Here is a tiny trained network, its code and every weight. The questions are about switching its units off for an input and a target symbol, where a switched-off unit gives its printed mean instead of its output.

import numpy as np


def w(rows, s, z=0):
    codes = np.array(rows[::2]) - 128.0
    scale = np.full(codes.shape[1], s)
    scale[-1] = z or s
    return codes * scale


def norm(h):
    return h / np.sqrt((h * h).mean(-1, keepdims=True) + 1e-5)


def f(y):
    return np.maximum(y, 0)


def softmax(a):
    e = np.exp(a - a.max(-1, keepdims=True))
    return e / e.sum(-1, keepdims=True)


def log_softmax(a):
    a = a - a.max(-1, keepdims=True)
    return a - np.log(np.exp(a).sum(-1, keepdims=True))


def net(x, mask):
    ids = ['δεζλξστ'.index(c) for c in x.split()]
    T = len(ids)
    res = E[ids] + P[:T]
    u = 0
    for l in range(2):
        r = norm(res)
        for j in range(3):
            rows = slice(2 * j, 2 * j + 2)
            q, k, v = (r @ M[l][rows].T for M in (Q, K, V))
            z = softmax(np.where(np.tri(T) > 0, q @ k.T / 2**0.5, -1e9)) @ v
            o = O[l][rows]
            res = res + np.where(mask[u + j], z, o[:, -1]) @ o[:, :-1]
        u += 3
        y = f(norm(res) @ A[l][:, :-1].T + A[l][:, -1])
        res = res + np.where(mask[u : u + 16], y, B[l][:, -1]) @ B[l][:, :-1]
        u += 16
    return log_softmax(norm(res)[-1] @ U[:, :-1].T + U[:, -1])


Q, K, V, O, A, B = {}, {}, {}, {}, {}, {}
E = w([
[141,216,211,172,119],'δ',
[181,207,80,104,130],'ε',
[137,230,199,129,121],'ζ',
[150,94,238,197,117],'λ',
[247,118,96,114,247],'ξ',
[114,124,159,68,108],'σ',
[162,145,39,104,69],'τ',
],0.014)
P = w([
[186,206,84,131,140],'0',
[154,188,128,143,132],'1',
[118,183,146,145,144],'2',
[83,171,161,150,147],'3',
[56,156,163,148,147],'4',
[34,138,167,149,151],'5',
[17,124,175,146,146],'6',
[3,104,185,140,144],'7',
],0.0062)
Q[0] = w([
[151,121,149,153,80],'L0H0',
[162,107,116,107,109],'L0H0',
[130,64,198,98,90],'L0H1',
[120,99,29,161,6],'L0H1',
[150,142,141,123,149],'L0H2',
[143,148,218,92,131],'L0H2',
],0.012)
K[0] = w([
[123,100,152,142,53],'L0H0',
[102,85,144,92,87],'L0H0',
[68,78,180,92,71],'L0H1',
[165,126,47,144,3],'L0H1',
[167,100,129,105,188],'L0H2',
[103,71,160,139,58],'L0H2',
],0.011)
V[0] = w([
[94,205,79,132,192],'L0H0',
[88,137,100,150,6],'L0H0',
[142,193,57,254,132],'L0H1',
[125,193,170,93,150],'L0H1',
[130,121,88,138,221],'L0H2',
[92,203,169,188,102],'L0H2',
],0.0065)
O[0] = w([
[218,78,156,116,102,253],'L0H0',
[226,201,132,69,165,16],'L0H0',
[179,3,176,71,52,191],'L0H1',
[141,158,186,87,107,234],'L0H1',
[109,115,225,129,70,148],'L0H2',
[192,139,78,110,121,198],'L0H2',
],0.0061,0.0034)
A[0] = w([
[158,124,108,90,80,157],'L0N0',
[135,114,208,147,60,159],'L0N1',
[83,156,172,32,144,164],'L0N2',
[42,88,196,173,166,2],'L0N3',
[187,114,178,69,132,194],'L0N4',
[77,25,177,227,137,81],'L0N5',
[127,88,159,14,133,58],'L0N6',
[165,117,132,208,201,98],'L0N7',
[148,232,199,170,157,138],'L0N8',
[136,194,187,47,79,137],'L0N9',
[146,76,88,1,97,51],'L0N10',
[114,48,158,149,67,149],'L0N11',
[196,159,86,136,192,141],'L0N12',
[47,168,95,133,197,124],'L0N13',
[96,153,104,44,205,91],'L0N14',
[60,76,253,165,163,202],'L0N15',
],0.0079,0.0039)
B[0] = w([
[101,187,159,144,119,187],'L0N0',
[155,144,85,110,238,213],'L0N1',
[153,105,178,188,109,185],'L0N2',
[165,53,51,170,92,148],'L0N3',
[70,171,85,132,97,246],'L0N4',
[111,245,139,88,180,174],'L0N5',
[81,255,52,148,106,141],'L0N6',
[188,106,185,94,91,184],'L0N7',
[118,89,56,100,75,255],'L0N8',
[101,150,93,168,180,248],'L0N9',
[152,164,78,70,106,174],'L0N10',
[94,68,65,170,61,163],'L0N11',
[97,82,178,198,116,189],'L0N12',
[106,148,110,110,77,153],'L0N13',
[211,132,156,110,66,148],'L0N14',
[76,191,82,105,84,235],'L0N15',
],0.0074,0.0067)
Q[1] = w([
[88,204,118,143,147],'L1H0',
[98,209,138,188,58],'L1H0',
[93,142,139,185,7],'L1H1',
[180,175,116,124,167],'L1H1',
[87,84,196,156,152],'L1H2',
[164,94,193,15,194],'L1H2',
],0.014)
K[1] = w([
[55,122,149,45,133],'L1H0',
[79,26,129,105,107],'L1H0',
[197,109,248,115,244],'L1H1',
[38,143,162,120,100],'L1H1',
[174,192,93,31,81],'L1H2',
[188,219,163,145,166],'L1H2',
],0.011)
V[1] = w([
[40,173,167,110,241],'L1H0',
[151,64,15,1,209],'L1H0',
[74,196,160,114,174],'L1H1',
[46,148,143,57,62],'L1H1',
[155,28,62,130,65],'L1H2',
[169,140,143,103,218],'L1H2',
],0.0083)
O[1] = w([
[115,187,92,193,165,2],'L1H0',
[130,93,1,84,145,55],'L1H0',
[65,127,173,102,140,127],'L1H1',
[108,125,120,93,37,61],'L1H1',
[102,35,102,118,94,122],'L1H2',
[146,192,116,51,145,107],'L1H2',
],0.013,0.0048)
A[1] = w([
[53,132,79,219,66,144],'L1N0',
[141,168,135,142,176,190],'L1N1',
[176,113,242,112,176,4],'L1N2',
[148,131,184,63,97,117],'L1N3',
[88,147,94,153,206,116],'L1N4',
[189,177,74,201,92,56],'L1N5',
[181,45,159,183,183,177],'L1N6',
[190,31,195,123,174,19],'L1N7',
[71,134,177,92,225,78],'L1N8',
[215,94,134,149,182,26],'L1N9',
[245,37,156,156,183,42],'L1N10',
[204,185,165,149,165,95],'L1N11',
[235,163,83,118,171,5],'L1N12',
[31,30,112,83,95,144],'L1N13',
[184,113,83,207,151,219],'L1N14',
[243,104,144,143,193,41],'L1N15',
],0.011,0.004)
B[1] = w([
[122,75,156,98,152,233],'L1N0',
[166,106,113,118,93,233],'L1N1',
[98,68,78,87,183,200],'L1N2',
[145,99,126,172,138,217],'L1N3',
[178,100,128,107,117,187],'L1N4',
[43,81,132,129,200,200],'L1N5',
[78,173,64,202,181,176],'L1N6',
[134,125,73,248,174,166],'L1N7',
[146,153,150,127,199,159],'L1N8',
[165,53,187,182,172,157],'L1N9',
[199,49,152,240,205,175],'L1N10',
[118,112,87,120,97,253],'L1N11',
[77,118,145,189,141,191],'L1N12',
[183,125,81,127,111,216],'L1N13',
[89,187,118,172,134,201],'L1N14',
[194,55,180,153,160,182],'L1N15',
],0.014,0.0057)
U = w([
[188,74,135,246,168,93],'δ',
[49,145,62,193,102,68],'ε',
[132,219,115,146,123,254],'ζ',
[32,107,115,55,144,23],'λ',
[180,119,165,64,230,95],'ξ',
[136,90,245,143,87,145],'σ',
[214,66,113,97,76,165],'τ',
],0.013,0.0053)

Each question gives the input, a string of symbols that net reads in full, and the target symbol t.
The units are the heads (2 rows each of Q, K, V and O) and the neurons (one row each of A and B). Each row of codes is followed by its name. A weight is (code - 128) times the scale printed after its matrix; where a second scale follows, it is the last column's (O, A, B and U).
mask holds one flag per unit, layer by layer, with each layer's heads first. A switched-off unit (its flag False) gives its mean, the last column of its rows in O or B, instead of its output. The means were averaged over made-up inputs and are rounded, as every weight is.
A unit's drop is (log p(t) with every unit on - log p(t) with that unit switched off) / (log p(t) with every unit on - log p(t) with every unit switched off).
The circuit of an input: a set's keep is (log p(t) with only the set's units on - log p(t) with every unit switched off) / (log p(t) with every unit on - log p(t) with every unit switched off). Starting from the 12 units with the biggest drops (on a tie, the unit counted first), units are removed one at a time, each time the one whose removal leaves the highest keep (on an exact tie, the one counted first), for as long as the keep stays at least 0.8.
circuit, biggest first: the units of the circuit, biggest drop first
top k neurons: the k neurons with the biggest drops, biggest first
k most important neurons of layer l: the k neurons of layer l with the biggest drops, biggest first
which heads matter: for each layer, one digit per head in row order, 1 if its drop is at least 0.15 and else 0, layers parted by /
input σ ε δ, target σ: top 3 neurons => (L0N8, L0N5, L0N2)
input δ ξ ξ δ, target ξ: top 2 neurons => (L0N8, L0N5)
input τ ξ ξ ξ, target ζ: which heads matter => 101 / 101
input τ σ ε ζ, target σ: circuit, biggest first => (L1H1)
input δ τ ε ζ ε, target ζ: circuit, biggest first => (L0H0, L0N11, L1H1, L1H2)
input ξ δ τ ξ ε, target τ: circuit, biggest first => (L0N1, L1H0)
input ξ λ σ ξ ζ, target σ: which heads matter => 111 / 100
input τ δ ζ λ ε, target λ: 2 most important neurons of layer 0 => (L0N5, L0N8)
input ε δ ζ ξ λ σ ε, target ε: which heads matter => 111 / 010
input σ σ λ, target σ: 3 most important neurons of layer 0 => (L0N8, L0N5, L0N14)
input δ ε σ ε τ, target τ: which heads matter => 010 / 000
input δ σ ξ ζ ξ, target ξ: top 4 neurons => (L1N2, L0N7, L0N9, L0N11)
input σ δ ξ ζ σ, target ε: which heads matter => 100 / 010
input ε λ τ ε τ ξ ε λ, target ε: circuit, biggest first => (L0N15, L0N5)
input ε σ τ ε ζ ξ ζ, target ε: circuit, biggest first => (L0N15)
input ε ξ τ ε ζ ξ ε, target ξ: 2 most important neurons of layer 0 => (L0N8, L0N0)
input ζ ξ τ ε ε ε ζ, target ε: which heads matter => 101 / 110
input ε δ ε ξ ε, target ζ: 3 most important neurons of layer 0 => (L0N8, L0N11, L0N15)
input τ ξ λ ξ τ ε τ σ, target τ: which heads matter => 111 / 000
input δ ξ δ ξ τ δ τ, target τ: 3 most important neurons of layer 0 => (L0N5, L0N7, L0N9)
input ζ ζ δ ε ζ ξ λ δ, target ε: which heads matter => 000 / 110
input ζ δ ξ δ ζ ζ, target ζ: circuit, biggest first => (L1H2)
input ε ε τ τ λ ζ λ δ, target λ: which heads matter => 100 / 100
input ξ τ ε σ ζ ξ, target σ: 4 most important neurons of layer 0 => (L0N1, L0N12, L0N8, L0N10)
input ζ τ δ, target τ: circuit, biggest first => (L1H0, L0H1)
input ζ ξ ξ σ δ τ λ λ, target τ: top 2 neurons => (L0N15, L0N5)
input ζ τ λ, target τ: most important neuron of layer 0 => (L0N1)
